Here is a tiny trained network, its code and every weight. The questions are about switching its units off for an input and a class, where a switched-off unit gives its printed mean instead of its output.

import numpy as np


def w(rows, s, z=0):
    codes = np.array(rows[::2]) - 128.0
    scale = np.full(codes.shape[1], s)
    scale[-1] = z or s
    return codes * scale


def norm(h):
    return h / np.sqrt((h * h).mean(-1, keepdims=True) + 1e-5)


def f(y):
    return np.maximum(y, 0)


def log_softmax(a):
    a = a - a.max(-1, keepdims=True)
    return a - np.log(np.exp(a).sum(-1, keepdims=True))


def net(x, mask):
    res = np.array(x, float).reshape(1, 6) / 4 @ E
    u = 0
    for l in range(3):
        y = f(norm(res) @ A[l][:, :-1].T + A[l][:, -1])
        res = res + np.where(mask[u : u + 8], y, B[l][:, -1]) @ B[l][:, :-1]
        u += 8
    return log_softmax(norm(res)[-1] @ U[:, :-1].T + U[:, -1])


A, B = {}, {}
E = w([
[71,82,124,149,66,193,145,31,70,54,90,166],'x0',
[180,49,81,95,109,71,95,144,103,161,56,180],'x1',
[100,194,38,101,123,123,135,135,135,121,92,108],'x2',
[81,131,169,159,196,54,228,142,146,119,65,170],'x3',
[128,155,177,61,75,120,146,48,255,167,113,161],'x4',
[145,148,128,143,146,117,115,95,116,123,126,139],'x5',
],0.0065)
A[0] = w([
[145,60,227,166,116,93,126,105,130,114,181,127,22],'L0N0',
[171,84,250,143,127,129,128,144,91,164,152,158,71],'L0N1',
[88,240,2,78,115,104,165,134,146,92,69,121,2],'L0N2',
[124,140,161,72,82,147,89,84,177,183,141,136,119],'L0N3',
[127,130,119,138,160,190,91,94,161,114,168,70,140],'L0N4',
[80,84,129,163,42,179,117,92,118,105,114,169,76],'L0N5',
[165,92,111,147,79,80,128,130,132,147,47,131,33],'L0N6',
[125,154,50,78,107,125,114,137,122,142,102,72,129],'L0N7',
],0.0058,0.0059)
B[0] = w([
[54,90,16,205,158,201,133,162,243,126,155,178,169],'L0N0',
[59,121,46,220,169,208,34,138,203,138,91,184,203],'L0N1',
[45,67,47,252,166,217,115,114,242,157,158,193,203],'L0N2',
[177,164,107,177,59,49,107,169,80,28,162,150,254],'L0N3',
[130,141,177,72,83,161,101,164,83,184,189,131,211],'L0N4',
[220,98,97,88,197,166,122,99,173,76,87,2,228],'L0N5',
[112,82,84,30,180,83,113,97,74,192,116,193,174],'L0N6',
[108,136,101,193,108,170,86,98,128,175,139,166,220],'L0N7',
],0.0055,0.0037)
A[1] = w([
[68,201,255,169,141,163,202,146,130,111,174,69,13],'L1N0',
[162,46,104,18,149,83,148,108,95,181,102,153,27],'L1N1',
[70,150,148,147,204,73,248,146,157,116,47,164,57],'L1N2',
[90,110,141,118,107,175,214,35,59,61,70,135,13],'L1N3',
[79,101,198,156,194,97,232,132,130,134,55,154,5],'L1N4',
[166,180,134,142,175,53,114,196,182,187,151,80,49],'L1N5',
[135,144,173,67,72,87,156,50,252,115,126,171,68],'L1N6',
[119,104,119,193,175,127,135,214,1,73,117,79,64],'L1N7',
],0.0073,0.0035)
B[1] = w([
[76,186,94,21,165,129,146,46,94,123,108,217,200],'L1N0',
[72,172,147,74,172,99,148,92,97,98,132,177,193],'L1N1',
[183,110,87,128,41,118,48,78,123,192,233,74,254],'L1N2',
[130,107,143,95,193,130,145,149,199,95,74,27,199],'L1N3',
[191,97,101,105,82,87,27,82,152,145,234,70,211],'L1N4',
[149,94,160,125,198,171,168,85,169,54,21,67,231],'L1N5',
[132,177,153,249,77,105,226,254,38,126,87,133,230],'L1N6',
[136,189,191,187,40,56,195,180,133,125,97,169,248],'L1N7',
],0.0076,0.0059)
A[2] = w([
[139,106,161,146,166,162,112,104,172,92,58,47,122],'L2N0',
[70,134,45,215,94,188,44,146,184,149,100,116,143],'L2N1',
[215,162,171,75,246,108,132,182,204,197,88,76,97],'L2N2',
[48,126,157,180,132,64,118,201,72,120,168,139,23],'L2N3',
[124,53,97,71,166,32,99,151,93,174,89,230,95],'L2N4',
[188,112,151,82,55,183,22,153,64,164,186,81,3],'L2N5',
[151,26,253,151,152,183,117,131,160,111,182,223,105],'L2N6',
[17,198,99,99,168,154,220,72,141,107,222,144,122],'L2N7',
],0.0065,0.0041)
B[2] = w([
[119,49,129,93,159,115,151,165,146,101,109,98,211],'L2N0',
[114,79,164,155,194,97,182,126,152,168,158,165,255],'L2N1',
[83,48,100,121,96,160,136,101,112,36,110,53,218],'L2N2',
[151,139,136,169,80,119,158,95,157,139,96,152,167],'L2N3',
[96,222,173,30,155,255,68,115,100,162,161,153,218],'L2N4',
[172,120,118,95,78,17,67,59,192,184,189,85,205],'L2N5',
[39,119,37,158,213,153,197,137,149,188,115,172,178],'L2N6',
[155,88,130,72,175,135,49,162,77,165,104,189,211],'L2N7',
],0.0077,0.0053)
U = w([
[192,102,136,113,56,44,65,70,141,182,212,43,151],'0',
[127,41,149,110,163,159,178,136,139,5,40,2,254],'1',
[168,207,196,243,33,87,223,210,71,132,80,173,100],'2',
[86,203,161,6,190,183,72,105,55,159,109,211,154],'3',
[61,64,75,240,198,160,151,135,188,202,142,181,5],'4',
],0.0096,0.00059)

Each question gives the input, the list of numbers given to net, and the class t.
The units are the neurons (one row each of A and B). Each row of codes is followed by its name. A weight is (code - 128) times the scale printed after its matrix; where a second scale follows, it is the last column's (A, B and U).
mask holds one flag per neuron, layer by layer. A switched-off neuron (its flag False) gives its mean, the last column of its row in B, instead of its output. The means were averaged over made-up inputs and are rounded, as every weight is.
A unit's drop is (log p(t) with every unit on - log p(t) with that unit switched off) / (log p(t) with every unit on - log p(t) with every unit switched off).
The circuit of an input: a set's keep is (log p(t) with only the set's units on - log p(t) with every unit switched off) / (log p(t) with every unit on - log p(t) with every unit switched off). Starting from the 12 units with the biggest drops (on a tie, the unit counted first), units are removed one at a time, each time the one whose removal leaves the highest keep (on an exact tie, the one counted first), for as long as the keep stays at least 0.8.
circuit, biggest first: the units of the circuit, biggest drop first
k most important neurons: the k neurons with the biggest drops, biggest first
k most important neurons of layer l: the k neurons of layer l with the biggest drops, biggest first
drop of u: that unit's drop, to one decimal
input [-3,-8,1,-1,5,-2], class 3: 2 most important neurons -> (L1N0 L2N7)
input [-6,6,4,0,-3,-8], class 1: circuit, biggest first -> (L1N5)
input [-4,0,7,0,-5,-3], class 4: 2 most important neurons -> (L0N2 L1N6)
input [1,-7,-1,8,3,6], class 0: 2 most important neurons -> (L1N2 L1N4)
input [-5,2,-5,4,0,4], class 1: 3 most important neurons -> (L1N5 L2N2 L0N2)
input [-4,-7,3,-6,-7,6], class 2: 3 most important neurons -> (L1N7 L1N2 L1N4)
input [-6,0,8,-6,3,-8], class 4: 2 most important neurons of layer 1 -> (L1N2 L1N4)
input [4,-4,-2,4,-4,-5], class 0: circuit, biggest first -> (L1N4 L1N2)
input [-3,8,7,-2,2,1], class 3: 2 most important neurons -> (L2N4 L0N6)
input [4,-5,4,3,5,-1], class 2: 3 most important neurons -> (L1N6 L2N4 L1N5)
input [-7,-7,-6,1,7,-3], class 1: 2 most important neurons of layer 2 -> (L2N2 L2N4)
input [7,-1,8,-4,-1,-5], class 4: 2 most important neurons -> (L0N2 L2N1)
input [3,-2,-8,-6,-6,6], class 4: 2 most important neurons -> (L2N6 L1N2)
input [-8,-7,-1,6,3,-4], class 1: circuit, biggest first -> (L2N2)
input [0,-1,-6,-1,5,2], class 4: 4 most important neurons -> (L0N1 L0N0 L1N7 L2N6)
input [6,1,-6,-4,3,1], class 1: 3 most important neurons of layer 1 -> (L1N2 L1N3 L1N4)
input [4,2,-7,-5,3,1], class 4: 2 most important neurons -> (L1N2 L2N6)
input [5,-3,-8,-5,7,-3], class 4: 2 most important neurons of layer 1 -> (L1N7 L1N2)
input [7,7,-6,-6,6,-4], class 1: 2 most important neurons of layer 0 -> (L0N5 L0N4)
input [-3,4,-4,2,7,2], class 2: circuit, biggest first -> (L1N6)
input [-3,6,6,-5,-4,-6], class 3: 2 most important neurons -> (L1N2 L2N4)
input [-3,-2,-5,5,6,-1], class 2: 3 most important neurons -> (L1N6 L2N5 L0N3)
input [-5,-1,6,7,3,-3], class 0: 3 most important neurons -> (L1N2 L1N4 L0N1)
input [-7,5,-1,3,7,2], class 1: 3 most important neurons -> (L1N5 L2N2 L1N7)
input [-5,-6,-5,-1,-1,0], class 3: 2 most important neurons of layer 0 -> (L0N5 L0N4)
input [2,-7,6,6,-4,3], class 3: 2 most important neurons of layer 2 -> (L2N7 L2N5)
input [8,0,2,-1,5,5], class 1: circuit, biggest first -> (L1N3)
input [3,-8,8,-4,3,-6], class 3: 3 most important neurons of layer 0 -> (L0N4 L0N1 L0N0)
input [0,4,-7,-6,-1,6], class 4: 2 most important neurons of layer 0 -> (L0N1 L0N0)
input [-6,2,-3,-4,-4,4], class 1: drop of L1N5 -> 0.6
